Here is a tiny trained network, its code and every weight. The questions are about switching its units off for an input and a class, where a switched-off unit gives its printed mean instead of its output.

import numpy as np


def w(rows, s, z=0):
    codes = np.array(rows[::2]) - 128.0
    scale = np.full(codes.shape[1], s)
    scale[-1] = z or s
    return codes * scale


def f(y):
    return y / 2 * (1 + np.tanh(0.7978845608 * (y + 0.044715 * y**3)))


def log_softmax(a):
    a = a - a.max(-1, keepdims=True)
    return a - np.log(np.exp(a).sum(-1, keepdims=True))


def net(x, mask):
    res = np.array(x, float).reshape(1, 8) / 4 @ E
    y = f(res @ A[0][:, :-1].T + A[0][:, -1])
    res = res + np.where(mask, y, B[0][:, -1]) @ B[0][:, :-1]
    return log_softmax(res[-1] @ U[:, :-1].T + U[:, -1])


A, B = {}, {}
E = w([
[214,55,106,151,133,123,78,101,14,127],'x0',
[97,111,220,148,133,120,22,52,96,153],'x1',
[159,24,2,109,141,175,155,199,82,98],'x2',
[70,78,116,34,25,32,195,230,140,170],'x3',
[189,119,127,194,99,83,122,99,104,131],'x4',
[84,156,87,218,210,135,181,141,82,241],'x5',
[85,172,114,210,39,130,215,198,239,114],'x6',
[150,172,145,150,22,131,133,82,141,151],'x7',
],0.0077)
A[0] = w([
[116,93,46,139,154,89,144,209,140,190,229],'n0',
[153,166,120,122,133,154,159,133,170,48,243],'n1',
[95,121,175,88,99,108,123,108,174,88,221],'n2',
[150,83,130,66,183,56,69,101,107,112,171],'n3',
[119,95,157,130,108,129,60,57,106,142,199],'n4',
[84,112,39,135,146,82,255,188,116,143,252],'n5',
[104,109,201,24,103,130,77,85,53,136,140],'n6',
[104,114,178,92,77,49,115,138,149,135,224],'n7',
[133,112,55,128,132,173,169,146,119,162,169],'n8',
[127,176,147,149,78,109,176,145,216,91,198],'n9',
[136,151,160,237,108,171,154,71,175,177,199],'n10',
[170,105,124,117,205,199,174,126,52,81,191],'n11',
[109,151,76,196,146,149,80,95,109,105,189],'n12',
[175,114,58,117,149,245,96,77,87,84,188],'n13',
],0.0099,0.0027)
B[0] = w([
[99,152,96,111,127,102,207,224,28,163,212],'n0',
[139,157,92,90,116,144,127,113,139,96,185],'n1',
[49,137,127,126,90,113,91,102,169,117,195],'n2',
[84,99,101,151,147,126,150,97,152,194,211],'n3',
[158,120,162,173,108,139,188,82,105,203,215],'n4',
[94,185,112,75,94,63,177,162,74,113,246],'n5',
[64,106,89,232,83,131,163,84,157,220,224],'n6',
[76,158,125,128,83,109,77,118,152,148,207],'n7',
[136,132,138,134,108,110,152,180,100,139,188],'n8',
[167,234,114,60,103,74,59,110,153,2,235],'n9',
[183,158,214,156,170,130,122,120,110,66,231],'n10',
[168,56,100,95,135,164,119,156,113,150,222],'n11',
[197,107,143,141,164,126,98,136,73,127,195],'n12',
[214,63,68,73,189,143,66,109,102,178,237],'n13',
],0.009,0.013)
U = w([
[197,42,76,100,155,169,80,124,110,155,133],'0',
[108,172,122,95,103,117,74,121,217,73,147],'1',
[180,139,245,174,149,144,85,109,84,116,84],'2',
[82,159,114,116,112,97,188,206,52,128,193],'3',
[60,110,129,186,105,133,125,68,139,172,2],'4',
],0.011,0.00097)

Each question gives the input, the list of numbers given to net, and the class t.
The units are the neurons (one row each of A and B). Each row of codes is followed by its name. A weight is (code - 128) times the scale printed after its matrix; where a second scale follows, it is the last column's (A, B and U).
mask holds one flag per neuron, in row order. A switched-off neuron (its flag False) gives its mean, the last column of its row in B, instead of its output. The means were averaged over made-up inputs and are rounded, as every weight is.
A unit's drop is (log p(t) with every unit on - log p(t) with that unit switched off) / (log p(t) with every unit on - log p(t) with every unit switched off).
The circuit of an input: a set's keep is (log p(t) with only the set's units on - log p(t) with every unit switched off) / (log p(t) with every unit on - log p(t) with every unit switched off). Starting from the 12 units with the biggest drops (on a tie, the unit counted first), units are removed one at a time, each time the one whose removal leaves the highest keep (on an exact tie, the one counted first), for as long as the keep stays at least 0.8.
circuit, biggest first: the units of the circuit, biggest drop first
most important unit: the unit with the biggest drop
k most important neurons: the k neurons with the biggest drops, biggest first
drop when u is switched off: that unit's drop, to one decimal
input [0,2,-2,-2,5,-1,5,-6], class 2: circuit, biggest first	(n5 n10)
input [8,-1,5,6,4,-4,-1,5], class 3: circuit, biggest first	(n0 n11)
input [4,-4,1,-7,-3,3,7,-4], class 0: most important unit	n13
input [-5,5,-4,-2,-3,3,2,7], class 2: 2 most important neurons	(n10 n5)
input [-7,-6,-1,-5,-8,5,-1,6], class 1: 2 most important neurons	(n9 n0)
input [8,7,1,-1,8,-6,4,2], class 4: circuit, biggest first	(n6 n9)
input [1,3,-8,2,-5,8,7,0], class 2: 2 most important neurons	(n10 n1)
input [-7,-4,7,-2,2,-7,-2,1], class 1: 2 most important neurons	(n12 n4)
input [2,6,-7,-5,-7,5,-5,-2], class 4: 2 most important neurons	(n6 n3)
input [-4,-3,2,3,-1,-3,3,1], class 1: 4 most important neurons	(n9 n4 n2 n1)
input [7,-4,-5,-2,-1,0,6,-3], class 2: 2 most important neurons	(n2 n7)
input [-5,3,3,1,-6,0,4,-1], class 1: drop when n11 is switched off	0.2
input [-5,4,-4,7,-6,0,7,-7], class 1: drop when n9 is switched off	0.8
input [-1,-3,-4,-5,-6,8,2,0], class 2: circuit, biggest first	(n10)
input [-1,-4,-6,8,3,3,7,7], class 1: drop when n9 is switched off	1.5
input [2,1,0,6,3,2,-3,8], class 4: drop when n0 is switched off	0.0
